Below are the code and all the weights of a small trained network. Each question names an input and a class and asks about switching units off, where a switched-off unit gives its printed mean instead of its output.

import numpy as np


def w(rows, s, z=0):
    codes = np.array(rows[::2]) - 128.0
    scale = np.full(codes.shape[1], s)
    scale[-1] = z or s
    return codes * scale


def f(y):
    return y / 2 * (1 + np.tanh(0.7978845608 * (y + 0.044715 * y**3)))


def log_softmax(a):
    a = a - a.max(-1, keepdims=True)
    return a - np.log(np.exp(a).sum(-1, keepdims=True))


def net(x, mask):
    res = np.array(x, float).reshape(1, 4) / 4 @ E
    y = f(res @ A[0][:, :-1].T + A[0][:, -1])
    res = res + np.where(mask, y, B[0][:, -1]) @ B[0][:, :-1]
    return log_softmax(res[-1] @ U[:, :-1].T + U[:, -1])


A, B = {}, {}
E = w([
[232,118,46,254,93,94,106],'x0',
[255,107,254,107,93,159,124],'x1',
[197,31,129,44,145,227,103],'x2',
[152,189,131,171,20,203,211],'x3',
],0.0076)
A[0] = w([
[194,124,106,107,138,99,122,117],'N0',
[133,133,157,99,136,127,114,44],'N1',
[132,99,119,103,140,97,126,129],'N2',
[195,72,154,130,147,113,121,186],'N3',
[108,134,89,123,142,158,106,78],'N4',
[206,125,95,161,85,156,133,147],'N5',
[208,168,109,141,121,162,114,119],'N6',
[66,142,91,127,96,134,170,170],'N7',
[158,141,147,113,153,124,116,86],'N8',
[139,105,129,86,198,113,122,135],'N9',
[103,171,97,142,144,104,95,2],'N10',
[96,108,140,43,156,212,114,137],'N11',
[69,142,92,157,136,97,112,78],'N12',
[103,102,79,65,146,236,147,115],'N13',
[75,105,48,90,109,191,141,80],'N14',
[231,124,132,182,75,176,150,166],'N15',
[38,173,145,175,127,104,141,176],'N16',
[205,130,118,193,77,142,132,133],'N17',
[170,114,144,95,168,113,99,105],'N18',
[116,105,122,147,128,113,127,95],'N19',
[124,149,134,50,144,172,135,142],'N20',
[131,179,180,90,135,140,127,174],'N21',
[79,98,132,142,121,165,145,67],'N22',
[86,101,37,160,147,88,117,110],'N23',
[124,100,167,74,137,120,158,69],'N24',
[135,117,222,72,135,111,96,116],'N25',
[135,137,109,101,80,156,108,108],'N26',
[252,104,120,200,69,160,146,171],'N27',
[108,151,125,87,98,137,86,91],'N28',
[4,163,105,150,109,109,154,232],'N29',
[185,40,171,81,128,112,105,174],'N30',
[103,206,171,124,105,156,179,72],'N31',
[173,68,178,92,177,134,107,167],'N32',
[107,112,56,212,188,24,65,238],'N33',
[114,82,133,25,202,186,84,186],'N34',
[97,152,154,181,112,115,138,171],'N35',
[127,158,202,86,87,171,156,236],'N36',
],0.011,0.0053)
B[0] = w([
[144,138,109,171,116,122,72,149],'N0',
[130,141,153,88,160,153,129,129],'N1',
[144,110,119,99,143,157,99,139],'N2',
[166,162,141,173,103,183,22,187],'N3',
[151,85,77,151,132,114,126,135],'N4',
[210,141,104,193,112,146,160,197],'N5',
[195,131,137,179,134,156,149,172],'N6',
[110,144,55,128,140,57,158,182],'N7',
[132,142,152,127,131,138,100,131],'N8',
[123,85,141,83,152,151,82,164],'N9',
[130,167,129,81,168,128,151,140],'N10',
[123,2,125,80,100,173,204,200],'N11',
[147,165,92,64,195,119,165,168],'N12',
[114,26,97,184,91,89,176,186],'N13',
[156,57,73,201,115,66,159,164],'N14',
[228,198,155,194,56,172,202,231],'N15',
[64,236,113,103,186,77,137,201],'N16',
[192,191,89,162,120,181,162,204],'N17',
[109,120,151,151,133,151,69,154],'N18',
[155,136,104,91,148,131,110,127],'N19',
[113,82,149,112,125,125,197,173],'N20',
[90,153,200,121,78,112,133,167],'N21',
[120,117,101,120,122,85,149,131],'N22',
[164,140,50,96,195,131,100,191],'N23',
[106,110,193,78,127,155,164,150],'N24',
[104,165,227,76,123,191,90,179],'N25',
[148,106,152,142,129,99,170,138],'N26',
[231,191,106,191,56,204,174,247],'N27',
[104,113,139,103,164,117,173,130],'N28',
[80,170,67,54,199,44,186,235],'N29',
[153,112,175,110,81,195,39,202],'N30',
[75,176,126,167,80,44,160,170],'N31',
[151,102,213,122,115,224,67,195],'N32',
[175,175,54,72,240,158,33,246],'N33',
[121,3,161,59,128,207,135,226],'N34',
[117,218,95,156,115,106,114,168],'N35',
[73,135,210,170,33,95,193,214],'N36',
],0.0072,0.013)
U = w([
[131,86,118,185,94,98,169,22],'0',
[97,37,70,117,135,122,167,162],'1',
[170,98,127,133,155,162,7,115],'2',
[53,189,149,140,111,76,159,98],'3',
[232,163,113,188,92,163,138,252],'4',
[120,167,56,105,218,108,110,57],'5',
[119,67,206,97,117,182,123,126],'6',
],0.011,0.0032)

Each question gives the input, the list of numbers given to net, and the class t.
The units are the neurons (one row each of A and B). Each row of codes is followed by its name. A weight is (code - 128) times the scale printed after its matrix; where a second scale follows, it is the last column's (A, B and U).
mask holds one flag per neuron, in row order. A switched-off neuron (its flag False) gives its mean, the last column of its row in B, instead of its output. The means were averaged over made-up inputs and are rounded, as every weight is.
A unit's drop is (log p(t) with every unit on - log p(t) with that unit switched off) / (log p(t) with every unit on - log p(t) with every unit switched off).
The circuit of an input: a set's keep is (log p(t) with only the set's units on - log p(t) with every unit switched off) / (log p(t) with every unit on - log p(t) with every unit switched off). Starting from the 12 units with the biggest drops (on a tie, the unit counted first), units are removed one at a time, each time the one whose removal leaves the highest keep (on an exact tie, the one counted first), for as long as the keep stays at least 0.8.
circuit, biggest first: the units of the circuit, biggest drop first
k most important neurons: the k neurons with the biggest drops, biggest first
drop of u: that unit's drop, to one decimal
input [8,5,-2,-8], class 2: circuit, biggest first	[N33]
input [-2,7,-7,4], class 3: circuit, biggest first	[N31, N36, N33]
input [5,-6,4,-6], class 2: circuit, biggest first	[N9, N17]
input [-2,5,-6,-4], class 3: 2 most important neurons	[N34, N11]
input [-2,-2,8,5], class 6: 2 most important neurons	[N29, N34]
input [8,2,-4,-8], class 2: 2 most important neurons	[N33, N29]
input [-8,-1,-4,-8], class 6: 3 most important neurons	[N34, N25, N11]
input [-6,-7,-2,5], class 3: 2 most important neurons	[N33, N31]
input [-3,-7,-5,8], class 3: 2 most important neurons	[N31, N33]
input [-6,-7,1,6], class 1: drop of N14	0.4
input [-6,1,-4,-3], class 3: drop of N16	0.2
input [4,6,6,-7], class 2: drop of N3	0.1
input [3,6,-8,-8], class 2: drop of N29	0.1
input [1,4,-7,-1], class 3: most important neuron	[N23]
